Below is a small trained network, with its code and all its weights. Each question gives an input and a class and asks what happens when units are switched off, that is, made to give their printed mean instead of their output.

import numpy as np


def w(rows, s, z=0):
    codes = np.array(rows[::2]) - 128.0
    scale = np.full(codes.shape[1], s)
    scale[-1] = z or s
    return codes * scale


def f(y):
    return np.maximum(y, 0)


def log_softmax(a):
    a = a - a.max(-1, keepdims=True)
    return a - np.log(np.exp(a).sum(-1, keepdims=True))


def net(x, mask):
    res = np.array(x, float).reshape(1, 5) / 4 @ E
    y = f(res @ A[0][:, :-1].T + A[0][:, -1])
    res = res + np.where(mask, y, B[0][:, -1]) @ B[0][:, :-1]
    return log_softmax(res[-1] @ U[:, :-1].T + U[:, -1])


A, B = {}, {}
E = w([
[136,181,95],'x0',
[156,128,185],'x1',
[77,66,119],'x2',
[66,151,113],'x3',
[155,60,10],'x4',
],0.011)
A[0] = w([
[79,84,196,123],'n0',
[234,61,76,144],'n1',
[154,192,165,160],'n2',
[137,37,130,115],'n3',
[118,219,21,169],'n4',
[51,47,80,109],'n5',
[234,69,163,166],'n6',
[120,140,202,119],'n7',
[97,59,155,141],'n8',
[101,153,151,45],'n9',
[66,88,161,175],'n10',
[84,144,62,95],'n11',
[118,145,125,2],'n12',
[204,101,130,133],'n13',
[92,136,195,130],'n14',
[59,193,207,174],'n15',
[102,185,94,183],'n16',
[155,39,152,135],'n17',
[133,200,200,158],'n18',
[66,51,117,130],'n19',
[165,105,124,26],'n20',
[149,247,183,169],'n21',
[166,70,75,110],'n22',
[106,126,143,4],'n23',
[218,149,117,138],'n24',
],0.012,0.0096)
B[0] = w([
[207,151,58,184],'n0',
[75,72,174,226],'n1',
[179,143,167,204],'n2',
[96,90,119,175],'n3',
[53,201,237,237],'n4',
[119,140,60,206],'n5',
[91,18,228,209],'n6',
[209,166,94,189],'n7',
[174,74,120,175],'n8',
[208,241,21,137],'n9',
[167,91,67,198],'n10',
[59,255,52,173],'n11',
[248,251,112,128],'n12',
[101,63,180,173],'n13',
[168,139,144,193],'n14',
[208,176,97,255],'n15',
[137,182,171,201],'n16',
[162,47,93,179],'n17',
[160,123,171,232],'n18',
[168,83,39,192],'n19',
[230,252,203,130],'n20',
[226,119,158,251],'n21',
[85,99,156,191],'n22',
[186,178,41,128],'n23',
[118,80,237,186],'n24',
],0.0095,0.011)
U = w([
[49,193,106,94],'0',
[107,110,5,33],'1',
[175,136,169,186],'2',
[141,73,128,116],'3',
[134,89,188,43],'4',
[170,178,125,253],'5',
],0.012,0.0032)

Each question gives the input, the list of numbers given to net, and the class t.
The units are the neurons (one row each of A and B). Each row of codes is followed by its name. A weight is (code - 128) times the scale printed after its matrix; where a second scale follows, it is the last column's (A, B and U).
mask holds one flag per neuron, in row order. A switched-off neuron (its flag False) gives its mean, the last column of its row in B, instead of its output. The means were averaged over made-up inputs and are rounded, as every weight is.
A unit's drop is (log p(t) with every unit on - log p(t) with that unit switched off) / (log p(t) with every unit on - log p(t) with every unit switched off).
The circuit of an input: a set's keep is (log p(t) with only the set's units on - log p(t) with every unit switched off) / (log p(t) with every unit on - log p(t) with every unit switched off). Starting from the 12 units with the biggest drops (on a tie, the unit counted first), units are removed one at a time, each time the one whose removal leaves the highest keep (on an exact tie, the one counted first), for as long as the keep stays at least 0.8.
circuit, biggest first: the units of the circuit, biggest drop first
most important unit: the unit with the biggest drop
top k neurons: the k neurons with the biggest drops, biggest first
drop of u: that unit's drop, to one decimal
input [7,3,5,4,-1], class 5: circuit, biggest first => [n6; n1]
input [-7,-7,1,5,-5], class 1: top 2 neurons => [n4; n10]
input [1,5,-1,3,-8], class 5: top neuron => [n15]
input [-3,-7,-1,6,4], class 0: circuit, biggest first => [n4; n11]
input [-5,3,8,-1,6], class 1: circuit, biggest first => [n5; n19]
input [-4,1,-5,4,-1], class 5: top 2 neurons => [n6; n1]
input [5,-6,6,7,6], class 0: top 2 neurons => [n4; n11]
input [6,-5,-1,6,-1], class 0: top 2 neurons => [n4; n11]
input [-8,8,8,0,-2], class 3: top 4 neurons => [n6; n11; n8; n14]
input [-7,-1,2,-7,0], class 3: top 2 neurons => [n4; n17]
input [-8,-6,-6,6,-5], class 5: top 2 neurons => [n6; n15]
input [0,-2,-2,-1,6], class 4: drop of n1 => 0.2
input [-5,-1,-2,2,5], class 1: drop of n0 => -0.1
input [7,-4,-2,8,8], class 0: drop of n14 => 0.0
input [-5,8,-8,-4,1], class 4: most important unit => n6
